Each row was made from one small tree. Brackets hold a mark, then the marks that hang from it, in alphabetical order. Every link used is in the known rows. Write each row's tree.
Known rows
{puzik {kepas nefu} {kiba nakugis}}: [ 430  265  121  135 -187   49  -73  -38   61  150 -164  110 -101  -76
  136  104  140  152   49  -97 -145  158 -139   99  -60 -112 -109   -2
  157  -36 -125  -40  241 -111  162  129  -56  -36  238  189   31 -153
  202   85   53   14 -103 -119  -35   35  141 -213 -108    6  263    5
  318  101]
{lufof giku {mimute {komude {sudiz nefu}}}}: [ 428  -59  -19 -117  -39   66 -241   36  -38  147   95 -198  -29   -5
   89  138   53 -125  -27  -60   79   72   63  -18   34  -79 -179  107
  132   96  130  134  143  144  273 -125 -208  102   33  293 -146  -16
  141  344  263 -214  144   37 -155  -54  335    0 -130 -378  140  113
  233  140]
{giku lavi {vilu tane}}: [  46  160 -102   88 -192  191    1  -19  -15   42  -71  -45  -65 -244
   16  127  121 -137 -137   -4   11   64  -86  -17  -94   47   -5   71
    3   54   96  -10   85  -48  307 -261 -174   86  168   81 -165  227
  284  152   86    5 -208  -64  -85    8   20  -36  -92   -2  336   -6
  -54  -13]
{nefu vilu {zisanov kepas puzik}}: [ 153  162   27  123 -102    6  -91 -124   53  130 -155 -179 -188  -81
  -60  -66   33  147   61   58 -106   79 -175   40 -101   58  155  131
 -229  -37    4  -81  196    9  141  -68  -59  -98  276  102 -134   26
  268  -31  -48 -190  -47  -89   30   83   64  -50  -40  236  324   60
 -125   81]
{zisanov kepas {lufof {mimute puzik}} {nefu {komude lavi}}}: [ 426   43  120 -171  -37   51  -65  117  -30  136   38 -281 -116  -81
   73  121   27 -147 -115  -21    9  149 -198   72  292  -18  116   33
 -342   54   37  -11  192  115  322 -168 -222  -38  297  121  -66  184
  155  139  -71 -263 -124  -78   -9   92   54  -91   -4 -156    2  232
   37 -167]
{lavi famomel nakugis {tane komude}}: [  50  163   88  253 -259  148 -101  -28   80  -94   17  -71  -23 -196
 -126   78   54   34   27   65   14  232   16   24   82  -57   75   25
  148  -92  -11 -145   29  148  341 -257 -224  -42  273  172 -308   88
   53  107   42 -228 -213 -318 -169   27  256   -5  -78  101  348  -30
  289   30]
{komude lavi {mimute lufof} vilu}: [ 185  -50  -32   12    0   60   23    5 -151  212  -61  -93   91  -20
   16   25   84 -216 -122  -12  -64   21  -81  -10  115   86 -109   80
  -89  128  291  209  111   50  288 -175 -268  258  220  144 -180  235
  312  242   98 -263 -236    2  -91  -41  100    2 -150 -163  -33  151
  -81  -89]
{nefu vilu {zisanov {lufof giku} puzik}}: [ 216  137   57   70 -116  -26 -173  108   75  197   36 -145  -99   45
   33   20   57  -82    7   38  -43   96  -58   19   46  188  119   87
 -229   61   10   -4  145  -22  192 -115 -118   44  316   86 -112   97
  179  -26  -97 -151   97  -29  -47   93   87  -64 -108   92  423   47
  -40  125]
{puzik kepas {kiba {nakugis giku}}}: [ 258  304  104  147 -113   76 -126  -26   96  280 -196  142 -127 -129
  104   71  147   67   73 -151 -188  233 -124  111  -68 -163    4   59
  181    9 -134   -6  241  -26  156  184 -132  207  286  160   -9 -302
   85  108  108  -89    6  -70   -8   32   83 -114 -265   10  382   49
  300  129]
{lufof mimute {puzik kepas}}: [ 339   85  146   85  -43  131 -224  -19   97   72  -23 -165  -98 -214
   86   55   46   76  -34  -42  -71  243  -46   79   24  -76   77   57
  124  -34   67   76  210  155  228  -33 -103   11  291  157  -85 -120
  139  221  -30 -154  146  -59  -13  157  280  -60 -114 -120  236  102
  151  -13]
{giku lavi {puzik {kepas {kiba nakugis}}}}: [ 213  262  -46   62  -66  106 -104   17  -28  225 -119   68 -108 -179
   72 -101   61    8   53   16   46  124 -160   27  -56   43  -63  105
   26  -58   45   54  113    7  117   31 -101   33  281   33  -21  -29
  186  101  -81  109 -167 -230    8   68   75 -162  -29   59  335  -85
  183   34]
{sudiz {famomel nefu} vilu}: [ 305   59  134  126  -75   20   32 -105  -77   74  -78 -139 -145 -181
   88   57  -83   40 -109  -60 -152   38 -123   37    7   -3 -145   -1
  103   60  117  -49  225   27  214 -307 -213 -149  151  195 -142   37
  374  126  143   20 -201 -130 -155   58   90  -99   -7  -72  438   94
   13   22]
{vilu {lavi nakugis tane}}: [ -34  127   55  219 -105  201  -22   -9 -105  -41  -58  -61  -94 -160
  -61   41  282   55  -43   31   10  147  -41   61    8  -31 -113   46
  197  -27   27  -35   42   90  275 -196 -220  -35  229  150 -269   38
  182  117   42 -226  -98 -161 -121   10  110  -53  -96  101  268   62
   99  -42]
{nefu {vilu nakugis tane}}: [  98  191   23  236 -189  -45   27  -20    5   35 -173    5  -58 -233
    0  134   81    1  -77  -50  -75   58  -48   37 -162  102  -21  119
  145  -39   77   99   64   41  189 -252 -332 -118  231  193 -123  163
  385   10  217 -117  -78  -16 -172 -108    7 -121 -108   15  334   81
  -79   91]
{lufof giku mimute {puzik {kepas kiba {nefu zisanov}}}}: [ 571  -32  167   49  -45   42 -289  175  -13   59   96 -126 -115   34
  170  -48  -61   19  109  -31   20  177  -39    2   62  105  -32   41
  -13  -82  -87   56  201   59  155    2  -47  -43  163   94  -88 -205
  116  157 -155  -79  293  -37  -79   87  370  -73 -108 -114  255   73
  295   89]
{lavi {nakugis giku kiba} tane}: [  74   49  166  224 -197  119  -86   -9   12  165  -44   74 -122  -66
  -49   -1  233  114   69   16   15  185  -10   13  -42   -7   19   74
  243   14 -131 -113  -27   50  363 -114 -176  138  147  201 -202 -194
  -19  158  166 -296  -10 -218 -145  -70    6   31 -267  117  280   33
  136  161]
{komude mimute {sudiz {nefu zisanov}}}: [ 376   19   91  -43  -55   27    8 -125  -40  170  -24 -178  -42  -42
   83  157  -28 -124   29 -106  -56   80   49    1   12  -65 -256  109
   99   55   92   62  105   14   33  -19  -46  109    3  154 -164  109
  275  233  232 -298   43  -11  -71  -38  209  -20  -54  -87  -22  114
  -13  150]
{vilu lavi {tane {komude {sudiz nefu}} {nakugis puzik}}}: [ 105  128  -62   98 -148   26  140 -118 -131 -177 -126    1  -15   -5
  125  182  192 -218   83 -132   23   92   40  -81   33   99 -147  141
  232  105  153   -8 -111  192  133 -163 -367  150   71  373 -243  219
  295   43  193 -281  -78   70 -149 -264  236 -112    8  -97  355  119
  237  -82]
{sudiz nefu {vilu {lavi famomel {nakugis kiba puzik}}}}: [ 181   79  146  162 -239   49   97 -123 -110   -6  -51  -74  -87    0
   79  -18  123   -2  145   55   46  -15  -76 -114  -58  113 -111   12
  165  108   79  -85   50  179  154 -218 -296  -66  191  435 -206   59
  358  178   38   -1 -137 -237 -223  -55  158  -95  -21 -120  340  100
  -27  -30]
{famomel {nefu mimute {zisanov kepas}}}: [ 374  126  172  104  -93   96 -144 -124 -125   33 -203 -219 -151 -151
   61  -33 -139   75  -61 -118 -147   79  -76   62  -30  -50  -29   36
 -118  -68 -120  -14  257  -79   76 -125  -33  -80  173   58 -210  -51
  301  125  105 -259   44  -16   30   59   66  -28   -7  -26  241  150
   40   88]
{kepas {kiba nakugis puzik} {nefu {vilu tane} zisanov}}: [ 379  114  -71   89 -244 -193 -110   59  -21   91  -93   10  -80  187
  181   30   28  -69   52   32  -37   87 -197   -2  -91  179  -46  105
   45 -122  -31  -95   -9 -166   15 -164  -90 -147  167  107  -41   98
  254 -155  -24 -106 -166  -65 -101 -150  -81 -121   21  176  293   12
  112  240]
{sudiz {nefu komude} {vilu nakugis {tane lavi}}}: [ 225  115  -67  175 -105  -54  272   -1  -57   33  -81  -15 -105 -266
  112  145    5 -341   12  -73   52   35 -109  -27    2   79 -174  140
   48  112   94   88   26   77    8 -342 -405 -193  211  217 -160  204
  394    2  157    7 -159   20 -298  -59   53  -52   -6 -218  283  192
   32  -79]
{kiba {nakugis {giku {tane {lavi famomel}}}} {puzik kepas}}: [ 102  345  -20   98 -165  132 -213  -35  -87  173 -150   74  -73  -96
  128  104  127 -155   63 -110 -115  297 -192   26   28 -121   86   86
   -7  -33   32  -15  159    3  -68   49 -220  208  393  125  -20 -167
  -35   81  -52 -102   67  -97  -77   93  106  -14 -193   58  439  -12
  343 -114]
{lavi {famomel {nakugis giku kiba} {nefu mimute}} tane}: [ 317   98  259  226 -306   32 -171  -42 -134  -25  -61  -65 -155 -174
   36   -5   44   74  -75 -146  -64  181  -45  -27   22  -16  152   15
  127  -51 -135 -115  155    8  212 -193 -200   98  126  238 -182 -104
  -24  116   84 -159  100 -302 -170 -160   20   21 -152  -58  316   -3
  162  131]
{tane {komude lavi} {nakugis puzik}}: [  53  141  -25   99   22   54   23  -57  -45   41  -92   75   14   -4
  111   58  -12  -65  122  -79  -45  104  -75    2   25   34  -14  149
   19   55   85   29  -41  123  292 -153 -294  226  134  211 -218  135
  172   83   93 -325 -179   37 -115  -53  165  -76 -118   60  398   49
  265  -67]
{giku lavi nakugis vilu}: [  33  203 -101   81 -153  253  -96   77   29  227  -55  -52   12 -193
   42  179  115  -25 -135   10   42  111 -101   56 -196  -20  -20   44
 -117   30  117  167   32   75  248 -182  -43   76  170   68 -155  211
  225  247  126   35 -137  -18  -67  129    2  -44 -174   25  286 -104
  -32   34]
{nakugis {giku lavi} kiba}: [ 114   94   73   76  -68  191 -101   28 -126  289 -142   36 -160  -48
  129  -67   33   52   27  -23   76   25  -67   13  -96   -2  -68   90
  127   26  -79  -18   47  -90  331  -72 -108  280   82  117  -85 -153
  113  169  117 -117  -96 -125  -69   42   37  -47 -208   18  305   90
   37  103]
{nefu {mimute {komude sudiz} puzik} {vilu {tane nakugis}}}: [ 170   25  -96   34 -161 -217  -50  -37   75  -40   22  -90  -62  -94
   18  147  243 -183 -148  -23    4   29   -7   -7 -120  110  135  231
  200  145  192   95   54  156  239 -317 -299   54  244  290 -208  244
  344  227  390 -291   -7  113 -104 -429  209 -114  -15 -136  130  -20
   89   36]
{kiba {nakugis giku} {puzik kepas}}: [ 218  323   34   19 -121   98 -200  -42   -9  284 -167  102  -89    6
  157   99   79  -25   87 -109 -220  243 -155   87  -64 -166   22   60
  134  -54   21   36  111   59   25   85 -115  231  296  100    7 -238
   21   84   56 -240  109   26  -15   77    8  -28 -204  148  480   43
  252   91]
{komude {lavi tane} mimute sudiz}: [ 135  -35    1   10   -2  140   85  -87 -132  144   70 -146  -11 -117
  -27   86  205 -118 -104 -106   29  177  -34   45  181  -68 -123  128
   23  131  194   47   85   60  179 -125 -144  208   56  134 -204  107
  117  225  143 -358  -48  -48 -111 -191  155   16 -159  -45 -112   47
   48   40]
{nefu mimute vilu zisanov}: [ 137   85   51  128  -86  -37 -134  -44   11  184  -37 -252 -117 -120
   27  -11  -50  -42  -91  -25  -57   29  -48   60 -134   45   85  153
  -98  -49  -52   18  199  -88  186 -201  -72  -10  291   55 -206   95
  361  104  107 -242   33   53  -34   18   59  -10  -20   32  247   52
 -100  113]
{lavi famomel {tane {komude {vilu {nakugis puzik}}}}}: [  86   70   30  361 -245   94   41  -91   -8  -87  -46    2   26 -171
  -53   20   38  -18   47  -38   -6  128  -47  -44  112   93  132   63
   15  -29   42 -183   85  214  252 -302 -245  155  270  273 -261  133
   79   51   29 -226 -155 -247 -184 -207  271  -55  -64   30  394    3
  275  -13]
{giku lavi {puzik kiba}}: [ 168  232  -43  143  -62  145  -76  -65    6  200  -80   31 -126 -201
  114  -82  140   61  -93   45  117  100  -94   -3   41   77  -55  150
  202    6   -4  -52  110  -30  339    6  -91   46  238   45 -118   56
  111  118  -20  115 -200 -234  -32   18  131 -179  -41    2  407    3
  137    3]
{nakugis {giku {vilu tane}} puzik}: [  29  118   85  112 -238   89  -28 -122   -2  105 -107   38 -103  -83
  101  177  107  -16   18 -109 -171   61  -65  -33 -103  113   92  120
  110   69  -18 -146   67  116  290 -205 -212  340  183  264 -150  179
   41   91  163 -240  124   70 -117 -130   16    8 -243   11  540   94
   56   33]
{vilu {lavi famomel} {nakugis kiba}}: [ 103  110  147  244 -150  148   37   25 -283  -16 -214   16  -82 -132
   46  -34   68  122   58  -28   64   56  -33   15  -91   15 -136    9
  158  -56   -3   38   71  116  143 -221 -242   26  126  307 -107   57
  349   92   49  -89 -199 -287 -146  -17  233 -218  -66   -2  284   83
   28  105]
{zisanov kepas {nefu komude} {puzik {kiba nakugis}}}: [ 433  197   19   40 -200   12    0  -91   92  252 -107  -35 -172  -17
    6  -18  155  172   12   68  -78  273 -217   91   26  -45  169  122
 -104  -20 -121 -139  147  131  137   28 -126 -168  275  166   40   -8
   71  -64  -51 -146 -181 -193   14  104   42  -94  -41  164  376   10
  137   85]
{sudiz famomel {nefu komude}}: [ 241   88   86   18  -25  -20  -72   42  -87  195   33 -138 -188 -217
  125  129 -129  -67  -48   15   -8   12  -66   22   74  -93 -176   65
    4  -86  -22 -161  184   34  255 -189 -175  -56  186  219  -93  186
  266  155  150  -31 -139 -196 -148  130  151  -13   57  -53  456  168
  113  -18]
{giku lavi {puzik kiba} tane}: [  90  177 -129  206 -109  162  -54  -72   -3  183  -37   33  -92 -322
   76  -64  252   12 -161   38  149  173 -121  -55   36  113  -34  197
  129   71  -30 -110  104 -117  291   -6 -177   42  305   -2 -106   61
   87  162    8  187 -233 -287  -44  -24  122 -135  -84  -55  414  -26
  165  -79]
{komude lavi mimute sudiz}: [ 186   -5   13  -48   23  123   40  -74 -161  215   10 -157   -6  -46
   56  121   76  -75  -73  -87  -26  101  -20   77   82  -81 -172  135
   52  121  227  176   79   90  166  -87 -148  216   21  136 -149  148
  240  262  205 -359  -78   43  -87  -58  206  -38 -160  -49  -83   63
  -11   84]
{kepas kiba {nefu mimute vilu {zisanov puzik}}}: [ 385   28  133  100 -199 -216  -38  -18  -71  181   50 -205 -178  138
   44  -54  -37  115    0   49  -45  -60 -156   13  -80  243   19  156
 -155  -72  -89  -66  115  -83  145 -187  -24 -159  231   60  -98  116
  296  -29 -106 -186  -41  -71  -85   10   58  -71   63  148  201  -31
  -14  161]
{lufof giku mimute {puzik kiba}}: [ 385   41  100  116  -39  104 -299   44   95  152   84  -84  -71  -49
  130  -24   95   82  -81   -3   73  302   43   32  122   15  103  102
  278   23  -39   58  135  172  333   15 -158   27  184  177 -120 -205
  -12  225   -4  -80  178  -20 -104   34  342  -59 -200 -210  403   84
  268   97]
{kiba {nakugis {giku tane vilu}} puzik}: [  85  202 -138   41 -239  121 -122  -72    5  297  -62  111   -6    8
  115  206  192 -119  -57  -43 -168  304 -150   20  -96  -62  125  107
   59   49   35   -8  -22   28   77  -62 -192  237  265   89  -11    2
  -10  133  133 -194  -60   25  -70   -2 -103   53 -248  100  521  -32
  171  117]
{puzik {kepas {kiba nakugis}}}: [ 281  230  112   73 -110    6 -111    9   12  219 -172   18 -139 -131
  -13   27   13  107  100  -63 -144  116 -155  135 -113 -119  -78   42
  108  -60  -32   19  177   -8   87  -10  -98   34  241  139   13 -167
  239   95   40  -77 -167 -170   -9  123  120 -102 -143   68  270  -23
  155  143]
{puzik {kepas nefu} {kiba {nakugis giku}}}: [ 396  275  147  125 -187   60  -88   -8   33  219 -175  161 -119  -23
  183  128  127  111   86 -144 -191  160 -135   91  -61 -101  -82    9
  155  -36 -171  -20  236  -96  177  182  -95  108  234  169   23 -227
  108   79   80  -50   19  -45  -52   10   85 -170 -195   11  323   46
  364  109]
{lavi famomel {nakugis {giku vilu} kiba}}: [ 108  118  174  164 -347  127 -153    9    6  142  -39   34  -70    4
  -22  121   86   83   97   72  -50  117   -1   -2 -146    7  132   10
  125  -16  -67  -24   32  156  355 -152 -189  173  149  293 -157   30
  124  231  150 -178 -114 -246 -151   66  122  -16 -264   97  360  -50
   41  228]
{kiba nakugis {puzik {kepas nefu}}}: [ 379  285   44    9 -189   71 -149  -58  -37  154 -136   59  -62   41
  178  123   73   61   55  -50 -172  178 -168   76  -58 -123  -87    3
  112  -94   38    2  112  -22   34   24  -40  -17  253  132   47  -92
  149   62    2 -130  -14  -33  -36   86   75 -124  -46  144  361   -6
  263   63]
{lavi famomel {nakugis kiba {puzik kepas}}}: [ 157  161  274  214 -283   89 -212  -64   20   22  -93    7 -104  -85
    2  -43   82  247  209   28  -26  122  -32  -26 -126    0   60   37
  125  -32  -69 -152  140  156  229  -89 -123   91  234  380 -133  -65
  149  204   45 -125   20 -332  -92   53  294 -132 -151   90  341  -32
  136   67]
{nefu komude mimute vilu {zisanov puzik}}: [ 168   20  -68  118  -95  -88 -105   28   71  224  126 -266 -167  -89
   50  -68   14  -92 -105   63   27  105  -96   61 -103  114  214  264
 -296  -13  -70  -50  118   30  106 -257  -60  -16  374   23 -160  229
  251  -17   -2 -278   61   58  -28   36   90   37   11  114  330   47
  -47  150]
{tane {nakugis {puzik kiba}}}: [ 147  244  149  179 -139  -42 -101 -146   71  111 -153  117  -73  -49
   30   60  148  181   82  -86  -91  136  -57   37  -75  -10   -4  136
  286   24  -70  -62  101   47  290  -38 -178  144  137  246 -138  -59
  122  103  130 -128 -110  -69  -71  -68  172 -175 -148   67  452  -12
  163   30]
{giku lavi nakugis {puzik kepas kiba} vilu}: [ 181  295 -129  152 -176  195  -63   45  155  222  -20   61  -25 -264
   99   94  307  -69  -89  -30   88  209 -142   -7 -100   90   61   96
  -79   74   58  100   98  131  224   97  -17   93  339  120  -82  113
  139  215  -31  229  -62 -163   -6   49   63 -128 -183  -30  340 -140
  141   -7]
{nakugis giku kiba {puzik kepas}}: [ 187  102  233  108 -121   90 -108  -83  -40  219 -166   72 -201  -31
  152  -41   86  153  191 -142  -86   51  -89   -7 -119   28   15  104
  126   57 -137 -170  129   49  233   27  -82  389  191  334  -21 -215
   31  138   88 -222  184  -95  -40  -26  138  -52 -277   10  389  129
  139   55]
{sudiz {famomel {lavi nakugis} {nefu {vilu tane} zisanov}}}: [ 249   67   -9  251   -6  -65 -201   84  -41 -203 -153 -135 -167 -145
   99  -11   -3  -92  -57  -34  -62  155 -124  -22  -38   89  -82   91
  -83 -112   28   41  184    5  110 -162 -292 -239  142  198 -225  150
  410   45   81  -93   23 -111 -154  -29  -55  -74   -7   28  394  140
   86  -21]

Write each row's tree
[   4  135 -209   66 -111  250  -68   -3  -43  276  -92   72    7  -83
  129  126   86 -127  -27  -67   -2  285  -36   38  -73 -102   -8  153
   12   91   54   85  -32  -27  110  -50 -226  254  143   18 -109   -8
   74  170  267 -188 -134   66  -64  -56   69  -47 -174  -16  327  -19
  318   91] : {kiba {nakugis {giku lavi {tane {komude sudiz}}}}}
[ 192   58  -17  126 -238  128  -17  -23   68  243  -57   12   -8 -124
   52  103  212   60  -63   66   88  113  -52    6 -182  142   71   81
   92   59   65   61 -114  237  283 -140  -33   88  183  308  -50  257
  142  184  146  -14 -143 -178  -72  -26   29  -54 -202    3  347 -124
  -19  233] : {giku {nakugis kiba} puzik vilu}
[  28  245   84  164  -92   17  -25  -39  -99    9 -242   72  -87 -144
   26  157   92 -151   41 -126  -63   71  -44   41  -11   15  -54  127
  236   -6   43  113   46   14  230 -167 -372  159  145  169 -210    7
  157   16  149 -216  -51   71 -170  -40   86  -53 -167   20  363   42
  141 -102] : {vilu {tane lavi {nakugis giku}}}
[ 250  257  130  146 -105   74  -80  -71   40  237 -125   75 -185 -176
  113   37  147   51   37  -93 -117  105 -100   43   23   24    2  120
  244   -7  -96  -57  195   65  289  142 -134  233  323  140  -57 -136
   18   94   39  -71   77 -143  -31   18  150  -92 -228   11  476   88
  222   52] : {nakugis {giku {puzik kepas kiba}}}
[  97  158  233  210 -265   57 -107  -41  -54   35 -105   71  -83 -131
 -120    8  153   56   80  -49   19  151  -36   -7   20  -26   94   14
  192  -68 -113 -139  112   20  323 -178 -221  217  138  257 -186 -147
    5   95   72 -139 -118 -331 -146 -173  142  -31 -192   80  379  -49
  149  106] : {lavi famomel {tane {nakugis giku kiba}}}
[ 126  196   40  175 -236   85  -74  -54  124  227   -8  119  -75  -31
   50  161  223   36   16   47 -105  179  -22   14  -74   86   97  125
  238   35  -47   33   -6  192  383   18 -199  126  241  158 -163   77
   42  179  146 -156  -39  -94 -111   37   32  -51 -255   97  463  -25
  144  164] : {lavi {nakugis {giku {puzik kiba} vilu}}}
[ 196   46    1  -83  -87   45 -103   61   12  199  -15 -124  -47 -143
   35  101  -10 -114 -128  -20   23  184   21   97  -20  -57 -122  129
   49    5   53   80   27   19  212 -227 -146  101  228   97  -80  313
  187  128  138 -175 -219    5  -56  132  174  -15  -95 -172  123  202
    4    8] : {nefu {komude {mimute lufof}}}
[ -50  195   37  217 -253   -2 -112   -5 -120 -108 -152  -71 -126 -135
  116   99  129  -21  -13  -78  -77   42  -85  -31 -118  131  129  111
  136  -51   80  -40  111  115  219 -215 -392  136  237  324 -189  232
  207  -40   57  -93   71  -46 -180 -174   72  -94 -125   15  475   89
  -21  -66] : {nefu {vilu {lavi {famomel {nakugis giku puzik}}} tane}}
[ 128    6   25   60  -86   55  199 -133 -194   78   46 -205 -160 -136
    8  116  199 -137  -51  -54    7   57  -80  -44  151  -34 -212   42
   97  156  213 -118  177  110  155 -233 -214  -65  107  294 -202   66
  341  185  143  -28 -125 -156 -194 -164  178  -72   80 -117  266   93
   24  -66] : {komude {sudiz famomel nefu {vilu {lavi tane}}}}
[ 119  100   19  289 -190   68  -25  -61 -115  -55 -167 -119  -53 -197
  -30   63   62 -137  -63   24  -13  -75  -99   19   84   82   40   63
  115  -10  155  -22  188   71  271 -297 -283  109  253  250 -225  152
  274   61   68 -124 -208 -143 -164  -60  259  -49  -70  -16  277    4
   43  -77] : {komude {vilu {tane {lavi famomel}}}}
[ 360  -25  117  169 -131  -62   18  -60  -78   67 -101  -70 -176 -155
  131   14  -56  108  -28  -82 -119  104 -121   -4  -91  -20  -68   20
  175  108   92  -20  119   27  223 -259 -241 -139    6  283  -80  -42
  346  125  179   56 -241 -223 -189   17   25 -119  -46  -44  367   15
  -21  122] : {sudiz {famomel {nakugis kiba} nefu} vilu}
[  74   -5  -68   36  -73   94  -73   77 -126  262  169 -205  -76  -64
   54   93   98 -111 -104   44   56  148   -6  111   19 -100   22  220
 -105   81   63  145   43  155  201 -237 -158   75  166   60 -234  198
  244  266  279 -402   -8  108 -108  -20  198   -2  -81   10  112   24
  105  144] : {nefu {komude {lavi nakugis} sudiz} mimute}
[ 130  150  208  219 -267   46  -94  -69  -27  -35  -95   19  -67 -184
 -168  -15  165  100   44   -3   62  150  -38    1   16  -39   68    5
  193  -68  -67 -158  118    7  313 -230 -180   75  143  279 -178  -76
  102  101   44  -74 -239 -408 -129 -145  197  -75 -106   74  319  -94
  107   97] : {lavi famomel {tane {nakugis kiba}}}
[ 220  -27   -7  -32 -128   58 -199  204  -60  278  179 -291  -89  -22
   90   97  -33 -260  -64  -57   84  190   99  104  118  -44   47  146
 -229   94 -102   51  134   -2  116 -221  -10  205  178   -4 -177  141
  174  152  171 -314  124  162  -24    3  288  -28  -45 -109  227   76
  122  227] : {nefu {komude sudiz} mimute {zisanov {lufof giku}}}
[ 334  236  181  125  -13   14  -68  -67  118   71 -100   49 -244 -231
   73   10  170  120  -32  -71 -121   72 -165   58   10  -51  -10   96
  269   67  -46 -160  255   44  251   38  -58   82  339  169  -66 -137
  142  191   58  -51    9 -206   -1  -39  301 -190 -151   20  319  107
  222  -56] : {mimute {puzik kepas kiba}}
[  23  204   46  225 -119  133   21   44 -156  101 -220  122  -56 -256
   91   76   12  -44   -5 -126  -60   95  -38  -14  -96   37 -136  108
  130  -24   12  122   66   12  177 -204 -338  126  133   24 -189    6
  212   77  202 -145   29   16 -168  -97   -8 -120 -151   25  407  108
   84   27] : {vilu {nakugis {giku lavi}} tane}
[ 328  133   15  -48   13  -53 -145   79  143   38 -135   91 -194 -169
  110    8  231  -56  -42  -28  -75   87 -155  -21   -1    3  -97  109
  207  175   55 -134  262  -22  305  -81 -100  130  414  256  -68   90
  131  229  119    4  -99 -247   26  -93  321 -235 -113 -258  209  249
  304 -139] : {mimute komude lufof {puzik kepas kiba}}
[ 260   70  -95  -52  -58   26 -218  106   17  164  -66   61  -68  -53
   99  -34  159  -86  -52   65   76  110    6  -55   38  125 -123  129
  232  105   51   -3  118   28  386 -124 -191  113  284  241 -100  194
   49  164  125   45  -99 -175  -72  -58  285 -141 -128 -306  439  160
  271   26] : {mimute komude {lufof {giku {puzik kiba}}}}
[ 142  159  -53   86 -109  178 -184   75  -66  283  -98  -23  -38  -45
  149  -42  128   65  -52   33  186  143 -115   15 -118  -18  -79   89
   76   13   73   63  -80   33  175 -106   10   94  131  114  -85  -66
  114  184   64  -30 -123 -140  -55   70   28  -72 -144   75  275  -43
   36   83] : {giku lavi {nakugis {kiba puzik}}}
[ 287 -136  -78   57  -44  -35  145  -23   22   78  -49   54 -126  -61
  107   31  173   -6   38   16   28   13  -88   -8 -142   38  -97  164
  288  289  188   19   15  192  172 -330 -155   71   76  326 -100  100
  292  266  388 -186 -171 -111 -129 -327  313 -240  -98 -136   90   77
  113  189] : {mimute {komude {sudiz {vilu {nakugis kiba}}}} puzik}
[ 346   28  196   76 -182   29 -109   82  -67  105    0 -196  -71    2
  197  112 -105    1  -36    9  -78   80   -1   53  106   85  -11  -10
  -66  -40 -109  -20  173 -113  216 -184   20  -35  244   28 -141  175
  223   99  -18 -217   48    6  -30   78  151 -134   81  -19  235   90
  111   60] : {kepas {nefu mimute {zisanov {lufof puzik}}}}
[ 261  103   24 -111   30    5 -154   83   63    9 -147   31 -169 -190
   82   37  131  -73  -32    0 -110   21 -136  -13  -55   -6 -126   81
  124  126  146  -65  231   20  270 -205 -117  122  398  228  -85  196
  185  248  151  -78  -44 -183   18  -43  310 -188  -75 -213  215  242
  219 -167] : {mimute komude lufof {puzik kepas}}
[ 417  149  122    3 -206  -83  -93  -16 -143  158  -45  -60 -170  158
  121   82  -22  154   22   37  -58  -33 -179   65   22   53 -185   57
  230 -114  -24 -107   21  -69  215 -142  -16  -77  112   93   -1   10
  140   18  -51 -120 -222 -170 -111  101  123 -103  -20  143  301   41
  119  109] : {kepas {kiba puzik} nefu}
[ 138  -18 -137  201 -109  115   31  128 -190  152   44  -66  -12 -101
   52   96   66 -170  -39   43   35   26 -105   68   62   -8   20  142
 -178   47  171  124  147  199  151 -295 -222  182  130  162 -182  266
  314  156  237 -232 -165  -84 -161 -171  311 -117 -114   33  178   33
   83  184] : {nefu {komude {lavi famomel} sudiz {vilu nakugis}}}
